Below is a small trained network, with its code and all its weights. Each question gives an input and a class and asks what happens when units are switched off, that is, made to give their printed mean instead of their output.

import numpy as np


def w(rows, s, z=0):
    codes = np.array(rows[::2]) - 128.0
    scale = np.full(codes.shape[1], s)
    scale[-1] = z or s
    return codes * scale


def f(y):
    return np.maximum(y, 0)


def log_softmax(a):
    a = a - a.max(-1, keepdims=True)
    return a - np.log(np.exp(a).sum(-1, keepdims=True))


def net(x, mask):
    res = np.array(x, float).reshape(1, 6) / 4 @ E
    y = f(res @ A[0][:, :-1].T + A[0][:, -1])
    res = res + np.where(mask, y, B[0][:, -1]) @ B[0][:, :-1]
    return log_softmax(res[-1] @ U[:, :-1].T + U[:, -1])


A, B = {}, {}
E = w([
[67,2,135,28,61,134,193,52,63,133],'x0',
[131,131,128,131,110,147,124,119,134,126],'x1',
[96,106,31,76,93,157,52,216,127,84],'x2',
[120,61,228,160,180,209,120,223,83,125],'x3',
[138,128,124,119,137,135,141,131,140,123],'x4',
[139,134,110,73,209,200,14,39,111,197],'x5',
],0.0099)
A[0] = w([
[111,133,155,180,10,77,232,216,127,91,38],'N1',
[127,156,250,188,149,103,219,14,138,138,41],'N2',
[124,102,214,107,168,192,103,165,126,121,154],'N3',
[99,122,96,133,154,146,119,82,128,125,104],'N4',
[100,76,136,108,113,141,162,105,127,110,131],'N5',
[144,170,55,116,111,62,135,61,157,112,180],'N6',
[115,57,210,174,124,177,105,221,110,129,166],'N7',
[140,125,47,105,115,148,127,162,145,109,25],'N8',
[159,143,157,110,122,123,133,114,142,132,50],'N9',
[163,246,110,209,153,136,108,183,127,138,112],'N10',
[113,115,105,153,94,114,167,164,148,117,61],'N11',
[124,89,191,164,137,144,117,147,119,102,180],'N12',
[115,133,137,136,175,122,71,93,118,134,48],'N13',
[112,103,141,86,157,160,78,69,104,124,71],'N14',
[124,157,182,147,158,151,105,177,150,123,136],'N15',
[151,136,164,166,136,118,156,75,131,141,1],'N16',
[95,71,14,97,67,138,64,240,120,118,16],'N17',
[93,40,153,88,80,131,153,91,106,114,104],'N18',
[131,104,195,130,126,187,148,148,104,125,148],'N19',
[138,123,118,85,215,194,56,50,138,138,76],'N20',
[151,195,139,139,147,141,102,153,157,107,78],'N21',
[120,189,26,127,76,60,153,62,138,125,171],'N22',
[133,65,159,130,131,160,121,187,135,141,135],'N23',
[104,141,107,175,119,142,110,128,147,124,71],'N24',
[111,144,145,113,124,128,99,117,92,132,110],'N25',
[137,21,126,67,102,118,166,102,89,155,125],'N26',
],0.013,0.0026)
B[0] = w([
[229,60,106,150,156,136,96,159,149,252,253],'N1',
[133,130,182,30,124,133,78,158,60,61,226],'N2',
[123,184,82,112,123,117,162,102,116,147,191],'N3',
[154,140,134,151,141,131,141,148,128,142,149],'N4',
[93,126,138,175,124,117,117,144,157,101,176],'N5',
[88,185,71,122,122,130,177,95,119,153,204],'N6',
[113,197,75,108,128,120,174,85,112,149,220],'N7',
[123,129,161,84,121,128,121,134,89,111,167],'N8',
[118,117,121,111,127,118,118,133,112,123,139],'N9',
[64,74,168,200,109,142,119,116,187,77,226],'N10',
[164,117,131,135,142,139,112,136,129,171,173],'N11',
[132,163,84,116,109,126,148,116,128,131,177],'N12',
[157,104,106,126,120,139,129,150,145,157,160],'N13',
[167,96,115,140,140,122,116,146,153,172,172],'N14',
[86,126,129,153,120,125,132,116,149,104,180],'N15',
[124,122,134,84,127,121,112,142,95,94,163],'N16',
[137,126,198,34,132,124,84,143,61,56,224],'N17',
[82,103,160,191,134,122,138,117,188,81,208],'N18',
[107,166,100,111,131,122,145,99,110,122,180],'N19',
[212,83,130,140,136,120,115,164,118,215,200],'N20',
[105,93,151,168,136,117,131,130,164,96,179],'N21',
[112,218,69,123,123,130,189,88,108,135,220],'N22',
[119,172,109,121,109,130,164,114,107,128,177],'N23',
[110,120,139,138,140,108,131,136,133,103,147],'N24',
[142,113,122,124,132,137,143,136,144,134,141],'N25',
[74,110,145,210,116,143,112,125,185,85,210],'N26',
],0.019,0.022)
U = w([
[73,253,39,110,117,107,232,49,101,145,254],'0',
[22,100,186,216,118,127,132,114,226,60,58],'1',
[214,92,110,133,185,129,116,176,134,236,133],'2',
[103,156,222,1,131,113,75,158,10,39,103],'3',
],0.0088,0.00072)

Each question gives the input, the list of numbers given to net, and the class t.
The units are the neurons (one row each of A and B). Each row of codes is followed by its name. A weight is (code - 128) times the scale printed after its matrix; where a second scale follows, it is the last column's (A, B and U).
mask holds one flag per neuron, in row order. A switched-off neuron (its flag False) gives its mean, the last column of its row in B, instead of its output. The means were averaged over made-up inputs and are rounded, as every weight is.
A unit's drop is (log p(t) with every unit on - log p(t) with that unit switched off) / (log p(t) with every unit on - log p(t) with every unit switched off).
The circuit of an input: a set's keep is (log p(t) with only the set's units on - log p(t) with every unit switched off) / (log p(t) with every unit on - log p(t) with every unit switched off). Starting from the 12 units with the biggest drops (on a tie, the unit counted first), units are removed one at a time, each time the one whose removal leaves the highest keep (on an exact tie, the one counted first), for as long as the keep stays at least 0.8.
units of the circuit, in order: the units of the circuit, biggest drop first
most important unit: the unit with the biggest drop
top k neurons: the k neurons with the biggest drops, biggest first
drop of u: that unit's drop, to one decimal
input [3,-7,-8,-2,-4,1], class 3: units of the circuit, in order : [N2]
input [-6,4,7,-1,7,3], class 3: top 3 neurons : [N17, N26, N18]
input [3,8,6,5,-5,-3], class 3: top 3 neurons : [N17, N22, N6]
input [2,-1,-6,7,3,0], class 0: top 2 neurons : [N7, N17]
input [-3,-3,1,6,7,-6], class 0: top 2 neurons : [N7, N20]
input [1,-8,-8,8,5,-5], class 0: top 2 neurons : [N7, N17]
input [8,4,1,-6,4,8], class 1: top 4 neurons : [N26, N1, N18, N5]
input [-6,4,-3,6,-6,3], class 0: top 4 neurons : [N7, N3, N26, N18]
input [5,3,-5,8,5,-7], class 0: top 2 neurons : [N7, N19]
input [8,1,-8,8,-2,7], class 0: top 3 neurons : [N3, N7, N19]
input [0,5,-6,-5,6,5], class 3: top 3 neurons : [N2, N1, N7]
input [7,1,-1,4,-7,6], class 1: top 3 neurons : [N26, N18, N1]
input [0,-6,3,4,2,5], class 2: top 3 neurons : [N20, N22, N6]
input [-7,-2,4,-4,1,1], class 1: most important unit : N10
input [4,2,-3,3,-1,7], class 2: drop of N20 : 1.0
input [0,7,1,0,-4,0], class 3: drop of N22 : 1.0
input [-8,3,5,3,1,6], class 1: drop of N10 : 4.6
